Below are the code and all the weights of a small trained network. Each question names an input and a target symbol and asks about switching units off, where a switched-off unit gives its printed mean instead of its output.

import numpy as np


def w(rows, s, z=0):
    codes = np.array(rows[::2]) - 128.0
    scale = np.full(codes.shape[1], s)
    scale[-1] = z or s
    return codes * scale


def norm(h):
    return h / np.sqrt((h * h).mean(-1, keepdims=True) + 1e-5)


def f(y):
    return np.maximum(y, 0)


def softmax(a):
    e = np.exp(a - a.max(-1, keepdims=True))
    return e / e.sum(-1, keepdims=True)


def log_softmax(a):
    a = a - a.max(-1, keepdims=True)
    return a - np.log(np.exp(a).sum(-1, keepdims=True))


def net(x, mask):
    ids = ['ΔΘΠαγεζηλσω'.index(c) for c in x.split()]
    T = len(ids)
    res = E[ids] + P[:T]
    u = 0
    for l in range(2):
        q, k, v = (norm(res) @ M[l].T for M in (Q, K, V))
        z = softmax(np.where(np.tri(T) > 0, q @ k.T / 2**0.5, -1e9)) @ v
        res = res + np.where(mask[u], z, O[l][:, -1]) @ O[l][:, :-1]
        u += 1
        y = f(norm(res) @ A[l][:, :-1].T + A[l][:, -1])
        res = res + np.where(mask[u : u + 16], y, B[l][:, -1]) @ B[l][:, :-1]
        u += 16
    return log_softmax(norm(res)[-1] @ U[:, :-1].T + U[:, -1])


Q, K, V, O, A, B = {}, {}, {}, {}, {}, {}
E = w([
[93,249,213,143,115],'Δ',
[118,74,114,132,131],'Θ',
[111,90,187,117,108],'Π',
[73,137,211,188,123],'α',
[102,75,174,136,116],'γ',
[107,109,237,88,113],'ε',
[130,46,61,107,115],'ζ',
[117,66,174,61,93],'η',
[162,161,150,63,231],'λ',
[63,207,95,181,177],'σ',
[48,135,64,41,80],'ω',
],0.015)
P = w([
[242,142,213,120,34],'0',
[200,80,187,136,120],'1',
[165,98,170,133,168],'2',
[112,100,163,130,166],'3',
[101,93,152,127,156],'4',
[109,91,136,118,137],'5',
[123,96,97,96,94],'6',
[152,104,24,86,43],'7',
[160,116,56,119,12],'8',
[162,113,106,161,2],'9',
],0.0041)
Q[0] = w([
[182,156,98,120,140],'0.h0',
[230,154,103,254,85],'0.h0',
],0.0071)
K[0] = w([
[159,93,254,96,154],'0.h0',
[190,151,114,157,102],'0.h0',
],0.0085)
V[0] = w([
[236,178,155,204,235],'0.h0',
[254,74,142,161,77],'0.h0',
],0.0071)
O[0] = w([
[244,254,142,186,30,2],'0.h0',
[199,72,122,213,67,106],'0.h0',
],0.0046,0.0059)
A[0] = w([
[101,229,133,79,173,55],'0.n0',
[130,113,151,58,161,169],'0.n1',
[104,98,163,165,161,4],'0.n2',
[153,73,168,53,102,127],'0.n3',
[125,166,71,118,213,122],'0.n4',
[255,197,89,144,133,27],'0.n5',
[137,32,88,131,133,159],'0.n6',
[194,56,68,123,175,125],'0.n7',
[49,128,123,137,70,106],'0.n8',
[197,158,114,234,133,91],'0.n9',
[183,108,118,190,49,31],'0.n10',
[90,154,150,212,154,144],'0.n11',
[120,68,206,84,113,62],'0.n12',
[110,166,33,180,123,193],'0.n13',
[147,68,38,120,146,85],'0.n14',
[186,120,23,154,101,33],'0.n15',
],0.0087,0.0036)
B[0] = w([
[27,42,74,211,123,177],'0.n0',
[122,176,122,207,181,244],'0.n1',
[122,219,89,200,133,148],'0.n2',
[82,220,103,156,138,255],'0.n3',
[144,38,173,119,198,172],'0.n4',
[131,139,180,214,253,138],'0.n5',
[90,186,172,177,81,242],'0.n6',
[102,174,157,70,167,178],'0.n7',
[176,86,105,38,147,194],'0.n8',
[79,207,81,175,217,135],'0.n9',
[158,174,142,215,150,136],'0.n10',
[64,186,83,109,117,166],'0.n11',
[70,200,100,115,101,252],'0.n12',
[136,100,16,125,180,157],'0.n13',
[91,176,140,142,90,174],'0.n14',
[109,148,144,235,63,134],'0.n15',
],0.0065,0.0061)
Q[1] = w([
[3,151,152,178,46],'1.h0',
[212,53,209,109,80],'1.h0',
],0.0056)
K[1] = w([
[143,146,19,94,199],'1.h0',
[204,113,239,254,167],'1.h0',
],0.0053)
V[1] = w([
[164,11,91,148,216],'1.h0',
[184,158,2,106,3],'1.h0',
],0.0075)
O[1] = w([
[143,188,58,127,114,1],'1.h0',
[3,131,159,174,236,3],'1.h0',
],0.013,0.0051)
A[1] = w([
[91,120,88,91,215,175],'1.n0',
[64,100,129,77,199,214],'1.n1',
[202,139,152,118,71,60],'1.n2',
[161,166,90,86,111,193],'1.n3',
[126,80,59,101,133,162],'1.n4',
[197,168,90,112,170,50],'1.n5',
[175,98,164,81,248,17],'1.n6',
[243,124,126,109,235,81],'1.n7',
[195,154,131,180,118,4],'1.n8',
[189,26,169,150,96,46],'1.n9',
[239,93,150,146,213,226],'1.n10',
[159,195,118,119,144,132],'1.n11',
[162,93,187,115,116,91],'1.n12',
[80,108,168,125,54,68],'1.n13',
[110,159,112,184,181,141],'1.n14',
[188,140,157,197,129,20],'1.n15',
],0.011,0.0037)
B[1] = w([
[126,239,55,125,233,205],'1.n0',
[107,198,34,151,139,246],'1.n1',
[124,124,16,109,187,158],'1.n2',
[140,158,169,198,110,172],'1.n3',
[53,159,172,217,159,171],'1.n4',
[112,61,128,160,206,138],'1.n5',
[197,99,147,234,56,163],'1.n6',
[177,57,215,249,117,166],'1.n7',
[135,99,101,67,72,133],'1.n8',
[152,199,84,48,143,155],'1.n9',
[185,104,134,254,201,172],'1.n10',
[70,110,165,188,104,144],'1.n11',
[113,195,38,126,208,165],'1.n12',
[180,38,90,121,122,255],'1.n13',
[140,196,55,62,190,150],'1.n14',
[150,119,57,103,195,137],'1.n15',
],0.0085,0.0078)
U = w([
[185,148,138,16,124,251],'Δ',
[119,209,158,195,49,74],'Θ',
[114,50,192,109,144,247],'Π',
[66,60,123,21,121,102],'α',
[189,107,102,94,164,179],'γ',
[149,49,121,110,140,156],'ε',
[15,30,141,195,143,56],'ζ',
[158,177,190,105,191,50],'η',
[194,103,153,254,191,205],'λ',
[41,185,40,116,247,98],'σ',
[244,187,59,118,49,43],'ω',
],0.0098,0.0029)

Each question gives the input, a string of symbols that net reads in full, and the target symbol t.
The units are the heads (2 rows each of Q, K, V and O) and the neurons (one row each of A and B). Each row of codes is followed by its name. A weight is (code - 128) times the scale printed after its matrix; where a second scale follows, it is the last column's (O, A, B and U).
mask holds one flag per unit, layer by layer, with each layer's heads first. A switched-off unit (its flag False) gives its mean, the last column of its rows in O or B, instead of its output. The means were averaged over made-up inputs and are rounded, as every weight is.
A unit's drop is (log p(t) with every unit on - log p(t) with that unit switched off) / (log p(t) with every unit on - log p(t) with every unit switched off).
The circuit of an input: a set's keep is (log p(t) with only the set's units on - log p(t) with every unit switched off) / (log p(t) with every unit on - log p(t) with every unit switched off). Starting from the 12 units with the biggest drops (on a tie, the unit counted first), units are removed one at a time, each time the one whose removal leaves the highest keep (on an exact tie, the one counted first), for as long as the keep stays at least 0.8.
units of the circuit, in order: the units of the circuit, biggest drop first
unit that matters most: the unit with the biggest drop
k most important neurons: the k neurons with the biggest drops, biggest first
top k neurons in layer l: the k neurons of layer l with the biggest drops, biggest first
drop when u is switched off: that unit's drop, to one decimal
input ε ζ γ, target ζ: 4 most important neurons -> [0.n4 0.n6 1.n0 0.n2]
input λ σ ω Π σ α, target Θ: unit that matters most -> 0.n4
input λ ε λ γ λ ζ Δ, target ω: 3 most important neurons -> [0.n6 0.n15 0.n3]
input γ α Δ η ε Θ Π ζ ζ Θ, target ζ: 2 most important neurons -> [0.n6 0.n14]
input Π Δ Θ σ Π Π ω Π Δ, target σ: 2 most important neurons -> [0.n0 0.n6]
input Π γ ω Π ω α Δ ζ, target ζ: 4 most important neurons -> [0.n6 0.n15 0.n14 0.n12]
input α Π ζ ζ η Π λ σ ω Θ, target σ: units of the circuit, in order -> [1.h0 1.n14]
input ε ω Δ Π Π η, target α: units of the circuit, in order -> [1.n0 1.n10]
input ω Π Π η λ Θ Θ, target ω: units of the circuit, in order -> [0.h0 1.h0]
input λ η Θ ω η ζ ε Θ λ Δ, target ω: 4 most important neurons -> [0.n3 0.n12 0.n6 0.n1]
input Δ Π Δ, target Π: top 3 neurons in layer 0 -> [0.n4 0.n11 0.n0]
input ζ Π α, target ζ: 4 most important neurons -> [0.n4 0.n11 0.n2 1.n0]
input σ γ ε λ σ ε ε, target Θ: top 2 neurons in layer 1 -> [1.n11 1.n3]
input ω Θ σ Θ Π Π ζ, target ζ: top 4 neurons in layer 1 -> [1.n0 1.n1 1.n4 1.n9]
input λ η λ γ, target ω: units of the circuit, in order -> [1.h0]
input α α α λ η, target ω: top 3 neurons in layer 0 -> [0.n6 0.n0 0.n13]
input Π ζ Θ Θ, target ζ: 4 most important neurons -> [0.n14 0.n4 0.n6 1.n0]
input ω σ Θ Π Θ σ λ ω ω ζ, target σ: 2 most important neurons -> [0.n7 0.n13]
input ε σ α, target Θ: top 2 neurons in layer 0 -> [0.n11 0.n4]
input γ Θ λ ζ Δ Δ ε, target Δ: most important neuron -> [0.n6]
input Θ Π γ α η Θ Π, target α: top 2 neurons in layer 0 -> [0.n12 0.n4]
input σ Π γ, target Θ: 2 most important neurons -> [0.n13 0.n12]
input σ λ η, target Θ: 2 most important neurons -> [0.n3 0.n12]
input α Π η, target α: top 3 neurons in layer 0 -> [0.n12 0.n3 0.n4]
input Δ Π η Θ, target α: drop when 0.n11 is switched off -> 0.2
input γ Π λ γ ζ ε ω ω ω ζ, target σ: drop when 0.n7 is switched off -> 0.1
input Θ η Π λ η Π, target ω: units of the circuit, in order -> [1.h0]
